Below is a small trained network, with its code and all its weights. Each question gives an input and a target symbol and asks what happens when units are switched off, that is, made to give their printed mean instead of their output.

import numpy as np


def w(rows, s, z=0):
    codes = np.array(rows[::2]) - 128.0
    scale = np.full(codes.shape[1], s)
    scale[-1] = z or s
    return codes * scale


def norm(h):
    return h / np.sqrt((h * h).mean(-1, keepdims=True) + 1e-5)


def f(y):
    return np.maximum(y, 0)


def softmax(a):
    e = np.exp(a - a.max(-1, keepdims=True))
    return e / e.sum(-1, keepdims=True)


def log_softmax(a):
    a = a - a.max(-1, keepdims=True)
    return a - np.log(np.exp(a).sum(-1, keepdims=True))


def net(x, mask):
    ids = ['Θαεζημξπψω'.index(c) for c in x.split()]
    T = len(ids)
    res = E[ids] + P[:T]
    u = 0
    for l in range(2):
        q, k, v = (norm(res) @ M[l].T for M in (Q, K, V))
        z = softmax(np.where(np.tri(T) > 0, q @ k.T / 2**0.5, -1e9)) @ v
        res = res + np.where(mask[u], z, O[l][:, -1]) @ O[l][:, :-1]
        u += 1
        y = f(norm(res) @ A[l][:, :-1].T + A[l][:, -1])
        res = res + np.where(mask[u : u + 4], y, B[l][:, -1]) @ B[l][:, :-1]
        u += 4
    return log_softmax(norm(res)[-1] @ U[:, :-1].T + U[:, -1])


Q, K, V, O, A, B = {}, {}, {}, {}, {}, {}
E = w([
[160,75,114,134,223,227],'Θ',
[69,210,175,121,69,170],'α',
[102,123,148,119,222,88],'ε',
[75,169,123,127,103,85],'ζ',
[196,164,206,96,146,165],'η',
[78,185,80,213,121,89],'μ',
[41,157,160,131,160,92],'ξ',
[132,55,184,189,111,75],'π',
[168,193,215,47,78,26],'ψ',
[95,151,33,209,143,249],'ω',
],0.014)
P = w([
[127,102,154,150,161,111],'0',
[90,4,71,40,119,167],'1',
[143,116,167,163,141,135],'2',
[64,55,148,80,95,161],'3',
[154,125,166,160,142,134],'4',
[73,74,179,99,29,195],'5',
[156,124,166,156,163,116],'6',
],0.011)
Q[0] = w([
[237,207,170,238,254,140],'0.h1',
[202,201,134,244,159,161],'0.h1',
],0.0072)
K[0] = w([
[173,26,170,255,124,82],'0.h1',
[205,19,204,202,65,15],'0.h1',
],0.0073)
V[0] = w([
[98,2,188,180,61,124],'0.h1',
[160,140,155,155,155,159],'0.h1',
],0.0073)
O[0] = w([
[92,87,113,151,98,2,253],'0.h1',
[92,139,90,116,136,97,119],'0.h1',
],0.015,0.0039)
A[0] = w([
[231,127,171,131,150,163,8],'0.n1',
[191,78,29,152,213,218,133],'0.n2',
[109,174,160,154,141,254,70],'0.n3',
[163,140,139,179,101,101,221],'0.n4',
],0.0087,0.0017)
B[0] = w([
[138,50,9,126,191,117,179],'0.n1',
[109,133,134,111,88,51,170],'0.n2',
[84,201,96,58,117,123,195],'0.n3',
[145,143,115,164,227,51,252],'0.n4',
],0.011,0.0039)
Q[1] = w([
[3,71,112,86,19,141],'1.h1',
[157,96,195,16,98,226],'1.h1',
],0.0075)
K[1] = w([
[18,134,48,136,18,254],'1.h1',
[116,128,37,111,248,201],'1.h1',
],0.0065)
V[1] = w([
[39,113,158,92,254,214],'1.h1',
[204,205,227,34,235,184],'1.h1',
],0.0056)
O[1] = w([
[197,56,187,191,111,247,116],'1.h1',
[167,189,114,63,156,91,2],'1.h1',
],0.011,0.0071)
A[1] = w([
[183,102,186,2,74,241,6],'1.n1',
[96,23,106,90,63,157,127],'1.n2',
[23,177,165,190,187,86,165],'1.n3',
[63,179,126,147,29,153,139],'1.n4',
],0.0094,0.0018)
B[1] = w([
[41,92,101,241,89,111,153],'1.n1',
[200,66,195,2,13,21,188],'1.n2',
[186,138,105,88,63,195,252],'1.n3',
[132,92,165,142,241,95,178],'1.n4',
],0.008,0.012)
U = w([
[144,51,145,2,42,126,159],'Θ',
[102,181,190,103,106,143,186],'α',
[150,91,196,168,164,137,96],'ε',
[210,170,109,82,5,107,1],'ζ',
[165,77,76,92,160,141,182],'η',
[160,146,95,228,76,163,128],'μ',
[127,62,158,135,34,186,159],'ξ',
[80,99,175,233,146,19,78],'π',
[177,188,121,77,109,57,175],'ψ',
[49,138,71,90,100,128,66],'ω',
],0.0096,0.004)

Each question gives the input, a string of symbols that net reads in full, and the target symbol t.
The units are the heads (2 rows each of Q, K, V and O) and the neurons (one row each of A and B). Each row of codes is followed by its name. A weight is (code - 128) times the scale printed after its matrix; where a second scale follows, it is the last column's (O, A, B and U).
mask holds one flag per unit, layer by layer, with each layer's heads first. A switched-off unit (its flag False) gives its mean, the last column of its rows in O or B, instead of its output. The means were averaged over made-up inputs and are rounded, as every weight is.
A unit's drop is (log p(t) with every unit on - log p(t) with that unit switched off) / (log p(t) with every unit on - log p(t) with every unit switched off).
The circuit of an input: a set's keep is (log p(t) with only the set's units on - log p(t) with every unit switched off) / (log p(t) with every unit on - log p(t) with every unit switched off). Starting from all 10 units, units are removed one at a time, each time the one whose removal leaves the highest keep (on an exact tie, the one counted first), for as long as the keep stays at least 0.8.
units of the circuit, in order: the units of the circuit, biggest drop first
k most important neurons: the k neurons with the biggest drops, biggest first
top k neurons in layer l: the k neurons of layer l with the biggest drops, biggest first
drop when u is switched off: that unit's drop, to one decimal
input ψ η η α η, target ψ: units of the circuit, in order : 1.h1
input μ ξ ε μ η ξ ζ, target ζ: units of the circuit, in order : 1.n3; 0.h1
input η ε μ η, target ξ: units of the circuit, in order : 1.n1; 0.n4
input μ μ μ μ ω, target ω: 4 most important neurons : 0.n3; 0.n2; 1.n4; 1.n2
input ω ε η η, target ξ: units of the circuit, in order : 1.n1; 1.h1
input μ Θ η π μ μ α, target π: units of the circuit, in order : 0.h1; 1.n2
input η ζ μ ζ μ μ η, target η: 2 most important neurons : 0.n1; 1.n2
input μ μ η μ ξ, target ξ: units of the circuit, in order : 1.n3; 1.n2; 0.h1
input μ η μ, target μ: units of the circuit, in order : 1.n2; 0.h1; 1.n3
input η μ η μ η η ξ, target ξ: 2 most important neurons : 0.n1; 1.n3
input μ μ ζ, target ζ: top 2 neurons in layer 1 : 1.n3; 1.n4
input μ ω μ ψ ω μ ζ, target ψ: 2 most important neurons : 1.n2; 0.n4
input π μ α, target π: top 2 neurons in layer 1 : 1.n2; 1.n4
input μ ω ω η μ, target μ: units of the circuit, in order : 1.n2; 0.h1
input η π μ η π Θ Θ, target π: units of the circuit, in order : 0.h1
input ω μ μ ω ε, target ε: 2 most important neurons : 1.n2; 1.n3
input μ ξ μ ω Θ, target Θ: 4 most important neurons : 0.n2; 0.n4; 1.n2; 0.n3
input ξ ξ α, target α: top 3 neurons in layer 1 : 1.n2; 1.n4; 1.n3
input μ μ μ ω, target Θ: drop when 1.n1 is switched off : 0.1
input η π μ ω η, target π: drop when 1.n2 is switched off : 0.2
input π α μ ω, target Θ: drop when 0.n2 is switched off : 0.3
